Below is a small trained network, with its code and all its weights. Each question gives an input and a target symbol and asks what happens when units are switched off, that is, made to give their printed mean instead of their output.

import numpy as np


def w(rows, s, z=0):
    codes = np.array(rows[::2]) - 128.0
    scale = np.full(codes.shape[1], s)
    scale[-1] = z or s
    return codes * scale


def f(y):
    return np.maximum(y, 0)


def softmax(a):
    e = np.exp(a - a.max(-1, keepdims=True))
    return e / e.sum(-1, keepdims=True)


def log_softmax(a):
    a = a - a.max(-1, keepdims=True)
    return a - np.log(np.exp(a).sum(-1, keepdims=True))


def net(x, mask):
    ids = ['δεηθλμξστφψω'.index(c) for c in x.split()]
    T = len(ids)
    res = E[ids] + P[:T]
    q, k, v = (res @ M[0].T for M in (Q, K, V))
    z = softmax(np.where(np.tri(T) > 0, q @ k.T / 4**0.5, -1e9)) @ v
    res = res + np.where(mask[0], z, O[0][:, -1]) @ O[0][:, :-1]
    y = f(res @ A[0][:, :-1].T + A[0][:, -1])
    res = res + np.where(mask[1:9], y, B[0][:, -1]) @ B[0][:, :-1]
    return log_softmax(res[-1] @ U[:, :-1].T + U[:, -1])


Q, K, V, O, A, B = {}, {}, {}, {}, {}, {}
E = w([
[171,128,120,87,139,66],'δ',
[115,137,148,151,101,251],'ε',
[133,141,51,179,154,132],'η',
[165,122,83,188,194,82],'θ',
[105,136,117,217,230,47],'λ',
[91,112,132,220,139,177],'μ',
[24,175,83,145,153,119],'ξ',
[163,178,128,64,83,109],'σ',
[97,82,99,81,74,69],'τ',
[44,180,122,203,93,98],'φ',
[84,87,191,125,160,84],'ψ',
[126,198,112,154,135,188],'ω',
],0.021)
P = w([
[194,130,254,63,108,41],'0',
[148,105,210,39,55,43],'1',
[136,118,190,54,73,41],'2',
[122,134,172,71,78,61],'3',
[114,138,153,76,98,51],'4',
[111,136,136,72,93,46],'5',
[106,162,128,98,106,56],'6',
[110,159,116,93,119,37],'7',
[107,191,112,119,150,59],'8',
[109,181,98,108,148,46],'9',
[128,186,96,93,144,30],'10',
[159,177,104,103,171,55],'11',
],0.0055)
Q[0] = w([
[122,155,212,148,118,136],'h0',
[81,23,195,122,114,171],'h0',
[102,99,157,67,161,73],'h0',
[47,63,148,131,110,249],'h0',
],0.019)
K[0] = w([
[79,184,190,156,108,190],'h0',
[132,35,252,108,148,113],'h0',
[67,137,193,45,130,73],'h0',
[202,16,162,99,147,233],'h0',
],0.015)
V[0] = w([
[129,198,158,128,84,131],'h0',
[25,125,138,109,149,170],'h0',
[158,128,190,237,1,95],'h0',
[53,122,96,179,43,169],'h0',
],0.0078)
O[0] = w([
[152,198,95,89,169,127,210],'h0',
[225,122,216,107,158,118,196],'h0',
[215,240,65,136,107,11,221],'h0',
[254,176,155,152,246,184,254],'h0',
],0.0062,0.0056)
A[0] = w([
[213,56,85,125,185,153,26],'n0',
[122,214,207,118,106,112,174],'n1',
[110,146,158,85,71,174,141],'n2',
[175,56,123,215,66,127,193],'n3',
[169,175,123,168,153,181,107],'n4',
[248,81,125,107,82,193,4],'n5',
[137,56,81,177,138,105,81],'n6',
[94,76,142,219,147,146,89],'n7',
],0.011,0.0025)
B[0] = w([
[81,168,159,81,75,228,160],'n0',
[64,118,127,102,85,227,254],'n1',
[179,36,138,158,194,223,150],'n2',
[164,46,55,210,151,133,139],'n3',
[136,98,127,41,65,51,224],'n4',
[110,159,126,255,249,29,165],'n5',
[97,236,132,192,234,178,147],'n6',
[185,57,173,168,62,101,145],'n7',
],0.0096,0.012)
U = w([
[156,97,71,111,70,199,206],'δ',
[130,57,30,87,121,30,215],'ε',
[109,92,174,125,101,68,97],'η',
[210,98,120,190,40,105,186],'θ',
[112,185,151,208,20,109,56],'λ',
[30,144,96,122,171,120,4],'μ',
[182,147,212,167,154,155,169],'ξ',
[148,127,2,184,127,126,207],'σ',
[115,141,135,201,99,72,83],'τ',
[134,128,108,150,105,105,15],'φ',
[135,132,111,156,106,103,18],'ψ',
[174,181,85,126,137,63,182],'ω',
],0.0086,0.0026)

Each question gives the input, a string of symbols that net reads in full, and the target symbol t.
The units are the heads (4 rows each of Q, K, V and O) and the neurons (one row each of A and B). Each row of codes is followed by its name. A weight is (code - 128) times the scale printed after its matrix; where a second scale follows, it is the last column's (O, A, B and U).
mask holds one flag per unit, heads first, then neurons. A switched-off unit (its flag False) gives its mean, the last column of its rows in O or B, instead of its output. The means were averaged over made-up inputs and are rounded, as every weight is.
A unit's drop is (log p(t) with every unit on - log p(t) with that unit switched off) / (log p(t) with every unit on - log p(t) with every unit switched off).
The circuit of an input: a set's keep is (log p(t) with only the set's units on - log p(t) with every unit switched off) / (log p(t) with every unit on - log p(t) with every unit switched off). Starting from all 9 units, units are removed one at a time, each time the one whose removal leaves the highest keep (on an exact tie, the one counted first), for as long as the keep stays at least 0.8.
units of the circuit, in order: the units of the circuit, biggest drop first
k most important neurons: the k neurons with the biggest drops, biggest first
drop of u: that unit's drop, to one decimal
input ξ ε δ, target ξ: 3 most important neurons => [n4 n0 n5]
input μ ω ε σ σ ω φ σ λ ε μ θ, target ω: most important neuron => [n4]
input θ δ ε ε σ θ, target σ: units of the circuit, in order => [h0 n3 n4]
input ω σ λ λ, target τ: units of the circuit, in order => [h0 n7 n6 n1]
input ξ σ ω θ, target ξ: units of the circuit, in order => [h0 n6]
input η ξ σ, target ξ: 3 most important neurons => [n5 n2 n4]
input η λ σ ψ θ, target σ: units of the circuit, in order => [h0 n6 n3]
input θ φ ξ θ σ μ λ, target ξ: 2 most important neurons => [n0 n6]
input η ξ ε φ ω θ θ, target ω: 2 most important neurons => [n1 n4]
input η φ τ σ σ τ μ, target θ: 2 most important neurons => [n7 n3]
input η λ ω θ λ σ ψ σ, target δ: 3 most important neurons => [n2 n5 n4]
input ξ η ξ φ ξ ε μ, target θ: drop of n7 => 0.4
input δ η λ, target τ: drop of n7 => 0.4
input μ δ φ λ λ φ ω ξ σ ω λ σ, target ξ: drop of h0 => 0.9
input ψ σ σ, target δ: most important neuron => [n2]
